Each row of numbers belongs to one of the things below and depends on some of the facts about them. Some rows are named. Which thing is each other row?

Facts:
bastadal {γ=totruk}
bedrak {γ=totruk, θ=dofun takinin}
beklir {γ=bomim}
berel {γ=totruk}
biruklen {γ=guro, θ=tramo troda}
bomim {γ=stufal}
breklir {γ=drosedri, θ=stufal gregros}
brepa {γ=kozus}
breplem {γ=vival, θ=dunol}
brokol {γ=brepa, θ=dofun}
brudon {γ=nustu}
dadru {γ=vade}
dapo {γ=truki}
deflegi {γ=drodris, θ=stufal}
dofun {γ=redam, θ=nebus stufal}
dograflu {γ=fegri, θ=murar stufal}
dostedra {γ=segu, θ=gobe brepa}
dresifluk {γ=guro}
dresistom {γ=grezo, θ=gobe stufal troda}
drodris {γ=fegri}
drudur {γ=redril, θ=bastadal}
druklum {γ=gruzak, θ=tumam}
drupek {γ=kozus, θ=nebus vobrebri}
dunol {γ=guro, θ=bastadal}
fegri {θ=stufal}
fesen {γ=guro}
flagul {γ=bomim, θ=stufal}
flaval {γ=ledak}
flibrun {γ=grunafik}
floras {γ=kozus}
fluribru {γ=brepa}
funes {γ=voro, θ=peski}
gedel {γ=dograflu}
giklin {γ=plibo}
giris {γ=redam, θ=troda}
gobe {γ=brudon}
goklaver {γ=skuzu}
gope {γ=redril}
granar {γ=totruk, θ=stakik zutam}
gredra {γ=segu}
gregros {γ=breklir, θ=nebus dresifluk}
grerifla {γ=vade}
grezo {γ=fatrum}
gribor {γ=drosedri, θ=floras nebus dostedra takinin}
grobe {γ=kozus, θ=grulu stufal vobrebri}
grulu {γ=gruzak}
grunafik {γ=kozus}
gruzak {γ=fegri}
guro {γ=drosedri}
kibredrar {γ=giklin}
kigu {γ=fegri}
klaplen {γ=gruzak}
klelam {γ=grunafik}
klivodra {γ=ledak, θ=stakik gobe}
klodrogri {γ=dograflu}
klorik {γ=plibo}
kolon {γ=grezo, θ=klelam}
ledak {γ=redril, θ=nebus troda}
letritrel {γ=giklin, θ=fatrum stufal}
murar {γ=skuzu}
nebus {γ=plibo, θ=stufal}
neple {γ=nezor, θ=bastadal}
nezor {γ=redril}
peski {γ=guro}
pidol {γ=brudon}
plaskudor {γ=stufal, θ=bastadal gedel}
pufle {γ=fegri, θ=stakik}
redam {γ=fegri}
redril {θ=tumol}
rola {γ=totruk, θ=gobe}
rozan {γ=grezo}
segu {θ=stufal}
sekler {γ=skuzu, θ=tumam}
separ {γ=voro}
skuzu {γ=fegri}
stakik {γ=ledak}
stilam {γ=kozus}
tabuflin {γ=breklir}
takinin {γ=voro, θ=stufal}
tifliflil {γ=breklir, θ=breplem stufal}
tiku {γ=truki, θ=takinin}
tivar {γ=voro, θ=tiku brepa}
totruk {γ=drosedri}
tramo {γ=redril, θ=tumam}
trare {γ=drosedri}
travul {γ=redam}
tredi {γ=drodris, θ=floras}
troda {γ=voro, θ=bastadal}
troto {γ=fatrum}
trotro {γ=grezo, θ=dunol zutam}
truki {γ=plibo}
tumam {γ=fatrum}
tumol {γ=truki}
vade {γ=plibo}
vobrebri {γ=fatrum, θ=gobe}
voro {γ=vival}
vulol {γ=totruk, θ=stufal}
zopar {γ=plibo, θ=segu dadru}
zudra {γ=fatrum, θ=murar dunol}
zutam {γ=redam}

Some rows with their names:
separ: [36,15,-3,-9,2,-19,-18,4,4,39,-40,-5,-16,15,-29,-19,-7,-2,-16,16,15,3,-29,32,-49,-26,-17]
truki: [28,12,-6,-10,4,-18,-22,-17,13,36,-18,-6,-14,14,-26,-16,-1,-8,-16,4,46,-5,-8,2,-51,-25,-15]
tumam: [26,14,28,-9,-6,-19,-7,0,-4,26,-35,-4,-10,9,-36,-19,-5,-11,-8,34,15,9,-43,5,-54,-17,-11]
drosedri: [29,13,-10,-11,-6,-9,-20,-16,-6,29,-41,-7,-19,15,-37,-24,-7,-3,-1,13,-2,-4,-18,4,-43,-22,-12]
rozan: [29,14,9,-7,-7,-11,-7,-5,2,22,-42,1,-17,14,-37,-23,-6,2,-26,14,39,8,-36,-1,-49,-26,-16]
drudur: [33,11,-6,-11,-9,-20,1,18,1,31,-30,-4,-17,14,-32,-21,9,-5,28,1,0,-3,-36,25,-38,-22,26]
breklir: [50,13,-10,-11,-9,4,-23,-13,12,20,-21,1,-19,9,-25,-24,-5,-9,11,13,-5,-6,-36,10,-36,-28,-16]
dograflu: [33,16,-13,-11,-7,-14,-22,-14,10,19,-38,41,-15,6,-25,-18,2,-7,28,0,-6,-4,-41,5,-35,-24,-19]
tiku: [30,16,-2,-11,-7,-4,18,-17,15,22,-15,12,-19,8,-26,-21,-7,-6,-12,29,8,-4,-3,78,-52,-28,-15]
plaskudor: [30,19,13,-10,-7,-20,-8,20,10,21,-15,-2,-18,8,-32,-21,2,10,-20,0,10,6,-35,6,-29,-27,40]
totruk: [29,13,-9,-10,-8,-8,-23,-17,-2,20,-42,-3,-16,16,-43,-21,-5,5,-19,0,-5,4,-14,-2,-39,-25,3]
pufle: [26,16,-5,7,-4,-19,-10,5,2,19,-36,28,-19,14,-40,-9,-11,-9,-18,7,23,-3,-32,58,-29,-26,-18]
voro: [45,16,-9,-12,3,-19,-20,-18,2,37,-38,-5,-2,41,-28,-21,2,4,34,0,-3,-1,-20,-3,-49,-19,-19]
kozus: [38,15,0,-10,-6,-19,-25,-14,-3,16,-37,41,-9,39,-38,-24,-3,-11,2,8,10,2,-12,-4,-42,-21,-5]
dadru: [27,24,-8,-13,3,-11,-12,-3,8,28,-22,0,-13,19,-35,-20,-9,-9,12,15,25,-4,-41,12,-50,-26,-17]
goklaver: [26,17,-12,-1,-5,-18,-22,-7,-1,26,-38,21,-20,14,-29,-17,-6,-2,-24,13,10,4,-37,3,-47,-27,-13]
gobe: [27,11,-10,-13,-9,-12,-7,5,-9,20,-41,-3,-11,37,-38,-14,-7,-14,73,21,-1,1,-6,42,-50,-17,-8]
stufal: [29,17,-6,-15,-5,-2,-20,4,3,18,-36,25,-18,35,-12,-11,-11,-9,63,31,-7,-6,-37,5,-52,-14,-12]
drodris: [33,15,-11,-2,-7,-17,-23,-18,-2,29,-38,39,-15,20,-34,-20,0,-8,8,22,-12,-5,-39,8,-48,-21,-16]


The same things again, as new rows of numbers:
Some rows with their names:
guro: [-24,-7,-2,-13,-18,-42,30,-15,8,6,-8,-3,3,57,22,-5,-27,-40,8,3,-8,-17,6,-20,48,22,13,19,-34,-32,-48,25,-4,-4,21,-13,14,-18]
trare: [-11,-3,10,2,-9,-34,52,-10,10,2,-11,-1,4,48,30,-1,-18,-21,6,-3,-9,-2,10,-9,34,15,17,23,-37,-28,-44,21,-8,-1,14,-17,15,-22]
grezo: [-10,-3,6,-11,-18,-45,43,-50,0,-31,-1,-26,-19,54,12,18,-22,-35,-5,17,-28,-6,-3,10,42,33,28,13,-41,-32,-69,26,9,-7,22,11,-8,-25]
dograflu: [-10,-15,-8,5,-21,-29,52,-70,20,-13,-14,-3,2,76,14,-4,-15,-2,44,8,5,-6,-20,-46,-2,60,12,32,-12,-28,-52,45,-4,-17,14,19,-12,3]
skuzu: [-11,-13,7,2,-20,-50,39,-28,35,-32,1,-7,-12,67,12,-12,-26,-6,20,12,-16,2,-1,-26,37,46,27,21,-28,-36,-46,34,-3,8,29,2,6,-8]
drodris: [-11,-13,7,-2,-18,-51,37,-29,37,-32,1,-6,-13,65,11,-11,-27,-5,19,11,-15,-1,-2,-24,36,48,26,19,-28,-37,-44,34,-2,5,29,2,4,-9]
pufle: [-31,-15,-12,25,-20,-58,49,-22,27,-28,7,-6,5,37,45,1,18,3,30,-5,-14,12,24,-24,3,34,17,20,-5,-27,-33,30,0,-1,21,33,-21,-25]
kolon: [-2,2,14,8,-15,-43,68,-37,-2,-26,-9,-10,-10,47,25,28,-15,-19,-9,5,-26,0,-3,23,33,21,30,25,-39,-27,-70,24,6,6,20,10,-6,-26]
flibrun: [13,-8,21,-18,-7,-30,48,-14,4,-27,-18,-12,7,48,27,5,-27,2,25,22,-23,6,32,-7,20,12,13,20,-23,-20,-55,12,-10,2,23,-4,11,-8]
druklum: [2,-8,-17,6,-22,-18,65,-31,44,-43,1,-6,-9,51,56,-24,-29,10,30,-13,-9,19,-7,-9,32,43,28,14,19,-38,-56,16,22,5,-3,-30,-4,-29]
dunol: [-32,-15,7,15,-18,-14,56,-39,10,40,16,-31,18,25,25,-7,-22,-25,19,16,-2,-3,17,-40,2,22,16,8,-28,-13,-39,36,-24,-26,-1,-21,-12,-31]
nebus: [-23,-6,-14,-26,11,14,59,-48,9,-3,-1,-21,-26,57,33,2,11,21,26,-8,-9,26,4,-38,22,28,14,11,-67,-20,-54,19,-28,-27,28,-11,-3,-19]
giklin: [-14,2,1,-36,-10,-34,35,-34,22,-33,-6,5,-15,46,24,7,-22,-23,13,-6,-8,5,10,-20,30,25,32,-1,-41,-35,-57,52,-19,-6,38,-7,11,-7]
tramo: [-5,-3,-20,-8,-18,1,67,-34,32,-25,-8,-30,3,43,59,-23,-40,-3,28,-9,-6,44,4,-4,45,21,5,1,-10,-17,-60,28,25,-8,7,-31,-14,-34]
gope: [-6,6,19,1,-8,-33,57,-23,23,-22,-21,-17,4,52,27,-6,-25,-13,10,1,-7,30,18,-2,38,12,7,15,-47,-17,-46,37,6,1,24,-2,-1,-17]
tiku: [-20,-4,0,-32,8,-2,44,-46,23,-27,-18,4,-27,41,46,4,15,1,7,-20,14,25,22,-34,0,37,22,24,-66,-31,-61,16,-12,-35,10,-4,7,-5]
voro: [3,-6,-7,-9,14,-40,38,-28,11,-22,2,3,-1,43,27,1,-27,-18,20,25,-24,-5,7,3,51,42,15,4,-48,-32,-25,55,14,-24,22,-3,13,14]
separ: [12,0,2,7,21,-35,57,-20,9,-16,-1,4,3,35,36,5,-17,-4,17,15,-20,5,12,12,41,31,19,7,-49,-25,-20,42,10,-18,14,-9,11,9]
kozus: [1,-14,9,-29,-15,-37,27,-22,5,-30,-14,-13,1,54,19,3,-34,-10,24,26,-23,-2,22,-15,30,20,11,13,-25,-28,-57,24,-2,-5,30,0,8,-4]

Rows to name:
No name comes twice in this set of rows, the named rows included.
[-12,-21,10,-24,5,-1,37,-21,10,-19,-10,-30,-20,49,31,-6,1,16,19,21,-13,24,40,-29,12,33,4,31,-65,-21,-56,-16,-5,-33,10,-7,8,-11]	floras
[-5,-28,-23,-15,-8,-10,61,-35,-10,-11,-29,0,6,58,52,17,0,25,39,4,-21,13,11,-19,12,20,-9,45,-28,-18,-66,10,-3,-10,32,21,-10,-3]	drupek
[-3,2,17,3,-9,-36,60,-32,7,-24,-5,-18,-9,46,23,13,-13,-15,0,6,-22,8,4,10,33,21,26,18,-40,-24,-58,22,1,0,17,3,-1,-25]	troto
[-7,-4,12,17,-19,-26,70,-73,4,-2,-7,-17,11,31,29,19,-16,-21,12,11,-1,0,-2,-12,-13,34,24,22,-16,-16,-66,48,-1,-22,-3,13,-27,-17]	zudra
[-9,10,19,2,-12,-34,60,-24,26,-23,-27,-22,8,51,27,-12,-30,-13,13,0,-2,40,18,-3,39,9,-1,14,-48,-13,-46,41,10,2,24,3,-2,-18]	flaval
[-32,-30,0,8,-19,7,57,-26,19,53,31,-45,3,23,26,-8,-31,-13,11,24,-20,9,14,-38,25,18,19,5,-50,-10,-44,25,-28,-22,13,-44,-13,-36]	bastadal
[-5,-11,-10,-1,35,1,51,-45,4,-8,-5,-13,-15,47,38,-6,10,10,25,18,-8,14,12,-16,23,57,1,22,-76,-21,-26,15,11,-56,-6,-5,8,11]	takinin
[-38,-18,-22,-10,9,-8,44,-19,7,-9,19,-46,-17,44,35,-9,23,16,29,10,-31,29,25,-27,32,25,2,2,-61,-15,-35,6,-11,-23,31,8,-16,-37]	gobe
[8,-7,26,-18,-4,-29,45,-7,5,-25,-9,-21,-1,50,17,4,-26,10,22,27,-30,8,33,-6,27,5,14,13,-36,-19,-51,10,-18,4,30,-12,12,-12]	klelam
[7,-18,0,-19,-2,-2,55,-43,-8,-16,-38,-6,5,62,36,9,-11,18,37,11,-10,8,14,-23,1,25,-5,41,-29,-16,-68,4,-7,-21,13,7,1,1]	brokol
[-14,-26,2,9,-10,-28,54,-31,37,-26,-16,5,-19,58,42,-6,1,13,13,-6,1,19,9,-29,9,55,17,53,-49,-36,-56,5,7,-14,11,8,1,-2]	tredi
[-12,-33,11,21,-23,-18,66,-33,47,8,26,-24,-4,35,20,-4,-35,16,18,27,-24,22,4,-33,16,39,34,19,-37,-17,-52,39,-20,-2,25,-21,-18,-13]	gedel
[14,-4,2,9,18,-41,59,-20,9,-17,-6,18,9,38,41,12,-19,-3,16,14,-22,1,7,18,42,28,20,17,-44,-26,-26,49,11,-9,19,-3,13,15]	funes
[-9,9,18,-23,1,-24,52,-20,23,-25,1,-2,-16,40,21,9,-11,-2,7,-10,-12,18,19,-13,32,9,36,-4,-53,-25,-48,40,-34,3,38,-17,11,-18]	tumol

Now the same things, written a new way:
Some things and their rows:
totruk: [22,0,-20,18,0,-15,-8,11,7,-13,-9,-9,1,-23,-15,1,-16,10,21,-7,-25,9,10,28,-12,-14,10,14,8,5,2,20,-8,10]
bastadal: [-14,22,20,-25,21,-32,-12,8,4,-27,-47,30,-6,-41,-25,-31,11,-6,31,6,-4,-19,23,-42,-14,-21,-31,-2,14,93,-6,85,-31,16]
drudur: [24,25,12,-57,2,5,-17,16,-5,18,-43,14,5,15,-12,-3,-1,-18,23,-27,12,3,-17,-46,-22,-4,-1,-4,18,41,-17,20,-44,25]
grunafik: [1,-5,-24,22,-2,-4,-15,11,15,-12,0,-8,12,1,-17,-9,-24,5,-2,-38,-14,8,10,18,-18,-21,5,3,21,-3,9,6,-11,28]
gedel: [-12,21,7,-17,7,13,-14,9,-12,-21,-41,9,-19,-10,-28,-38,19,-7,13,-30,-3,-13,5,-38,-22,-14,-2,-7,3,41,-18,58,-33,27]
klodrogri: [-2,2,-16,30,3,21,-8,12,-8,-12,-9,-9,-20,-4,-26,-17,0,6,8,-30,-19,1,4,16,-15,-12,17,2,-4,-15,-5,19,-17,17]
letritrel: [3,37,-3,-13,17,-12,-7,33,33,16,-1,-8,5,22,2,12,-16,4,-27,-7,-43,-22,-37,-9,10,14,44,-12,-25,-10,35,-25,-6,-19]
fatrum: [-16,21,-16,33,18,-25,2,34,17,-20,10,10,1,0,-8,-9,8,-13,-5,-21,-40,-31,-16,17,23,-10,27,-4,-9,42,38,4,-10,-1]
zudra: [33,39,7,-28,-7,3,-20,12,9,-2,-16,1,7,39,-9,6,1,-30,15,-5,-10,-9,-29,-42,3,-5,9,-1,-5,22,13,2,-38,19]
breplem: [8,42,18,-31,-6,-8,2,28,10,-11,-33,17,13,17,-15,-19,11,-18,18,-12,-3,-7,-1,-46,-9,-24,4,3,8,36,1,30,-23,21]
tifliflil: [24,44,-1,-23,9,-32,-19,23,12,9,-23,-11,5,18,-4,35,7,-9,9,25,-29,-14,-22,-28,-1,5,20,-14,-17,21,16,-18,-12,1]
giris: [11,17,0,-36,-1,19,-21,6,-14,-10,-48,-2,-10,19,-27,-9,16,-2,9,-20,3,-14,-16,-50,-23,14,18,-14,-3,18,-22,21,-27,27]
redam: [1,-1,-22,23,-4,15,-7,15,-2,-15,-7,-15,-15,-7,-25,-22,0,5,3,-33,-22,-1,2,21,-14,-15,23,6,-1,-10,-9,18,-17,18]
gregros: [8,24,-13,16,19,-34,-12,29,13,3,-13,-5,1,-4,0,29,2,5,3,10,-40,-19,-13,7,2,15,26,-18,-13,20,25,-11,8,-10]
kibredrar: [7,-2,-1,8,7,11,-5,11,25,-1,-5,1,-2,-12,-11,-27,-32,14,-6,-31,-23,8,-5,15,-11,-11,16,18,5,-17,15,28,-14,-7]
brepa: [-54,-36,-14,33,32,-8,-17,25,35,-37,-23,11,20,-23,-5,-32,5,0,-15,-20,1,7,-14,30,-27,11,6,-37,26,47,-2,10,40,12]
drodris: [5,2,-25,20,-4,15,-7,15,-2,-13,-5,-10,-11,-8,-26,-22,1,4,4,-31,-19,0,1,21,-14,-16,22,6,3,-8,-8,15,-16,17]
gope: [10,-4,-9,22,12,7,0,22,3,15,-3,6,-3,-7,-14,-9,-15,1,18,-39,-13,14,-3,28,-14,-15,12,11,14,3,3,12,-20,7]
gribor: [24,6,-10,-6,16,-8,-29,25,15,1,-34,-25,10,7,20,36,6,-2,-4,10,-23,10,-48,7,-21,45,39,-40,-3,3,4,-34,41,-7]

Rows to name:
No name comes twice in this set of rows, the named rows included.
[25,-8,-8,37,-3,21,-8,2,7,-23,8,6,-1,8,-4,-11,-16,-22,23,-29,-14,4,-17,19,5,-4,9,15,11,1,23,29,-19,12]	rozan
[-29,-30,-5,25,24,9,-7,17,43,-31,-13,19,9,8,-8,-23,17,-26,6,16,10,3,-43,18,-7,12,19,-23,7,37,-6,2,27,-13]	vobrebri
[10,-3,-18,14,8,5,1,26,2,12,-1,4,3,-10,-13,-11,-13,1,18,-42,-11,9,-2,35,-14,-19,16,14,18,9,-5,6,-26,11]	nezor
[-11,-33,-7,4,24,13,-15,20,35,-18,-30,1,14,1,3,-13,10,-9,-2,4,8,21,-46,21,-27,28,27,-33,16,19,-20,-10,42,-9]	dostedra
[2,-25,-8,0,18,-5,-15,12,37,-11,-29,-5,11,2,-8,10,11,-6,16,48,7,21,-31,16,-26,20,18,-22,4,9,-24,-14,34,-15]	rola
[-44,5,-12,36,28,-1,0,32,14,-21,-9,6,-16,0,-25,-25,30,-3,-6,-4,-21,-22,-13,8,0,0,29,-26,-18,22,5,6,5,-7]	grulu
[21,36,-20,-2,9,-34,-13,35,14,4,-7,-20,7,13,0,38,7,-1,-5,11,-45,-21,-29,6,5,12,40,-17,-16,13,23,-35,5,-5]	breklir
[-55,-32,-3,31,32,2,23,31,54,11,15,43,4,3,-49,-50,19,-19,29,31,32,18,-6,33,-5,-56,-3,7,7,39,-27,6,-18,-20]	stakik
[-7,8,-16,7,10,-9,-20,29,31,5,-8,-9,22,40,-1,26,2,-9,-16,8,-11,-1,-38,-4,-9,18,31,-35,-4,-8,17,-50,19,4]	grobe
[-17,35,-20,10,19,-34,-2,43,19,-5,3,-1,11,10,-8,8,12,-6,-17,-10,-45,-32,-23,3,16,-4,38,-17,-15,35,32,-24,-3,-3]	segu
[23,1,-1,-19,7,14,-21,9,25,-15,-22,7,15,48,3,15,12,-36,6,12,3,-8,-69,-25,5,36,32,-26,-1,24,11,-23,6,0]	dresistom
[50,-13,-21,-41,-2,-15,-3,-10,5,2,-46,21,4,16,-33,39,-12,29,27,9,5,-26,0,-37,-11,39,29,8,18,8,-12,17,-14,15]	biruklen
[-24,21,0,20,25,-18,5,26,33,-3,6,12,-3,-11,-11,-22,-16,8,-17,-18,-42,-22,-7,9,11,-15,22,3,-14,14,38,20,-13,-20]	dadru

